Here is a tiny trained network, its code and every weight. The questions are about switching its units off for an input and a target symbol, where a switched-off unit gives its printed mean instead of its output.

import numpy as np


def w(rows, s, z=0):
    codes = np.array(rows[::2]) - 128.0
    scale = np.full(codes.shape[1], s)
    scale[-1] = z or s
    return codes * scale


def norm(h):
    return h / np.sqrt((h * h).mean(-1, keepdims=True) + 1e-5)


def f(y):
    return y / 2 * (1 + np.tanh(0.7978845608 * (y + 0.044715 * y**3)))


def softmax(a):
    e = np.exp(a - a.max(-1, keepdims=True))
    return e / e.sum(-1, keepdims=True)


def log_softmax(a):
    a = a - a.max(-1, keepdims=True)
    return a - np.log(np.exp(a).sum(-1, keepdims=True))


def net(x, mask):
    ids = ['αδζθμτφ'.index(c) for c in x.split()]
    T = len(ids)
    res = E[ids] + P[:T]
    r = norm(res)
    for j in range(3):
        rows = slice(3 * j, 3 * j + 3)
        q, k, v = (r @ M[0][rows].T for M in (Q, K, V))
        z = softmax(np.where(np.tri(T) > 0, q @ k.T / 3**0.5, -1e9)) @ v
        o = O[0][rows]
        res = res + np.where(mask[j], z, o[:, -1]) @ o[:, :-1]
    y = f(norm(res) @ A[0][:, :-1].T + A[0][:, -1])
    res = res + np.where(mask[3:11], y, B[0][:, -1]) @ B[0][:, :-1]
    return log_softmax(norm(res)[-1] @ U[:, :-1].T + U[:, -1])


Q, K, V, O, A, B = {}, {}, {}, {}, {}, {}
E = w([
[146,121,157,19,148],'α',
[145,4,80,141,200],'δ',
[122,102,136,147,68],'ζ',
[219,123,58,135,106],'θ',
[108,140,87,142,125],'μ',
[113,68,96,81,76],'τ',
[6,108,41,95,140],'φ',
],0.015)
P = w([
[30,122,2,128,190],'0',
[49,139,28,121,177],'1',
[67,148,39,123,165],'2',
[80,159,58,119,155],'3',
[91,162,71,125,143],'4',
[102,169,80,124,132],'5',
[110,163,85,124,137],'6',
[121,161,90,131,133],'7',
[130,157,99,127,132],'8',
[138,155,107,124,127],'9',
[143,150,115,120,131],'10',
[146,142,123,122,125],'11',
[145,130,126,124,137],'12',
[143,116,126,118,169],'13',
],0.0051)
Q[0] = w([
[162,159,171,111,162],'head 1',
[109,123,50,212,157],'head 1',
[113,142,85,131,149],'head 1',
[130,118,100,56,155],'head 2',
[90,103,114,98,90],'head 2',
[174,71,4,70,129],'head 2',
[164,156,102,116,120],'head 3',
[109,93,99,80,89],'head 3',
[97,159,148,128,115],'head 3',
],0.024)
K[0] = w([
[130,152,56,151,123],'head 1',
[180,26,117,101,11],'head 1',
[151,96,151,127,91],'head 1',
[122,103,231,112,123],'head 2',
[115,192,131,133,174],'head 2',
[173,139,210,2,126],'head 2',
[166,167,71,92,124],'head 3',
[90,87,159,67,103],'head 3',
[90,172,133,165,102],'head 3',
],0.018)
V[0] = w([
[111,124,132,221,108],'head 1',
[130,107,45,107,141],'head 1',
[155,171,156,173,186],'head 1',
[98,118,132,185,126],'head 2',
[139,134,212,110,120],'head 2',
[112,208,94,125,247],'head 2',
[99,68,136,195,88],'head 3',
[117,137,42,217,151],'head 3',
[122,149,108,131,59],'head 3',
],0.016)
O[0] = w([
[249,193,102,104,105,132],'head 1',
[63,129,122,41,116,249],'head 1',
[151,124,56,206,97,10],'head 1',
[183,63,109,72,161,86],'head 2',
[70,62,181,159,122,38],'head 2',
[181,181,100,254,72,132],'head 2',
[231,127,176,197,112,141],'head 3',
[130,25,187,206,73,241],'head 3',
[165,62,207,100,167,138],'head 3',
],0.0096,0.013)
A[0] = w([
[252,129,156,100,195,80],'neuron 1',
[115,221,72,69,155,4],'neuron 2',
[138,126,148,167,149,80],'neuron 3',
[95,108,197,225,81,128],'neuron 4',
[72,251,114,144,169,220],'neuron 5',
[156,107,100,195,129,174],'neuron 6',
[76,89,94,186,165,22],'neuron 7',
[159,115,64,85,170,195],'neuron 8',
],0.017,0.002)
B[0] = w([
[252,170,172,133,136,239],'neuron 1',
[31,109,117,205,136,170],'neuron 2',
[95,113,111,125,96,118],'neuron 3',
[114,116,184,219,121,254],'neuron 4',
[212,219,164,85,118,196],'neuron 5',
[82,152,147,91,176,199],'neuron 6',
[186,98,87,138,173,166],'neuron 7',
[157,146,157,174,112,188],'neuron 8',
],0.023,0.0065)
U = w([
[104,251,67,95,133,109],'α',
[148,107,66,93,5,153],'δ',
[240,183,183,113,142,250],'ζ',
[83,97,184,240,112,106],'θ',
[56,110,183,25,174,131],'μ',
[150,107,43,158,255,118],'τ',
[96,119,11,145,106,148],'φ',
],0.0089,0.0015)

Each question gives the input, a string of symbols that net reads in full, and the target symbol t.
The units are the heads (3 rows each of Q, K, V and O) and the neurons (one row each of A and B). Each row of codes is followed by its name. A weight is (code - 128) times the scale printed after its matrix; where a second scale follows, it is the last column's (O, A, B and U).
mask holds one flag per unit, heads first, then neurons. A switched-off unit (its flag False) gives its mean, the last column of its rows in O or B, instead of its output. The means were averaged over made-up inputs and are rounded, as every weight is.
A unit's drop is (log p(t) with every unit on - log p(t) with that unit switched off) / (log p(t) with every unit on - log p(t) with every unit switched off).
The circuit of an input: a set's keep is (log p(t) with only the set's units on - log p(t) with every unit switched off) / (log p(t) with every unit on - log p(t) with every unit switched off). Starting from all 11 units, units are removed one at a time, each time the one whose removal leaves the highest keep (on an exact tie, the one counted first), for as long as the keep stays at least 0.8.
circuit, biggest first: the units of the circuit, biggest drop first
most important unit: the unit with the biggest drop
top k neurons: the k neurons with the biggest drops, biggest first
heads that matter: for each layer, one digit per head in row order, 1 if its drop is at least 0.15 and else 0, layers parted by /
drop when u is switched off: that unit's drop, to one decimal
input μ δ φ μ δ α τ μ μ θ, target α: most important unit => head 3
input δ τ δ θ, target μ: heads that matter => 100
input θ δ δ μ θ μ δ μ τ τ α, target α: circuit, biggest first => (head 3; neuron 5; neuron 2)
input α δ τ φ, target α: circuit, biggest first => (head 3; neuron 5; neuron 2)
input δ ζ μ δ τ φ, target μ: heads that matter => 000
input α δ μ, target α: top 2 neurons => (neuron 5; neuron 2)
input ζ τ δ, target μ: heads that matter => 100
input μ θ μ δ μ μ α τ μ τ θ δ ζ, target α: top 4 neurons => (neuron 5; neuron 2; neuron 1; neuron 4)
input μ μ μ θ μ μ δ α δ δ μ ζ φ, target α: top 3 neurons => (neuron 5; neuron 2; neuron 1)
input ζ τ μ μ μ, target μ: heads that matter => 010
input μ μ φ, target φ: top 2 neurons => (neuron 4; neuron 1)
input μ μ α θ μ μ θ τ μ ζ θ, target θ: heads that matter => 010
input δ μ δ μ θ, target δ: heads that matter => 101
input ζ δ μ δ ζ τ θ, target μ: circuit, biggest first => (head 2)
input μ μ δ μ μ, target θ: heads that matter => 001
input δ τ μ μ μ θ δ α δ μ θ τ θ τ, target θ: top 2 neurons => (neuron 4; neuron 1)
input ζ ζ μ δ δ τ μ μ μ δ, target μ: heads that matter => 000
input δ φ μ μ δ α μ φ ζ δ μ, target θ: heads that matter => 010
input δ μ μ μ θ μ δ α, target α: heads that matter => 001
input μ α τ φ θ θ δ, target α: top 2 neurons => (neuron 5; neuron 1)
input α θ τ μ, target α: top 3 neurons => (neuron 5; neuron 1; neuron 2)
input δ ζ θ τ τ α δ μ δ τ τ θ τ, target θ: most important unit => head 2
input μ δ δ δ μ δ μ μ δ θ, target δ: heads that matter => 100
input μ μ μ δ δ θ μ μ θ θ δ μ μ φ, target φ: top 2 neurons => (neuron 1; neuron 4)
input θ μ δ μ μ μ δ α θ θ, target θ: drop when neuron 2 is switched off => 0.0
input μ θ μ μ θ δ θ μ δ μ μ μ μ δ, target τ: drop when head 1 is switched off => 0.9
input δ θ μ τ, target μ: most important unit => head 2
input ζ μ τ φ μ μ δ μ α τ δ μ φ δ, target θ: drop when neuron 4 is switched off => 0.3
input τ μ μ δ θ τ ζ τ τ, target μ: drop when neuron 4 is switched off => 0.0
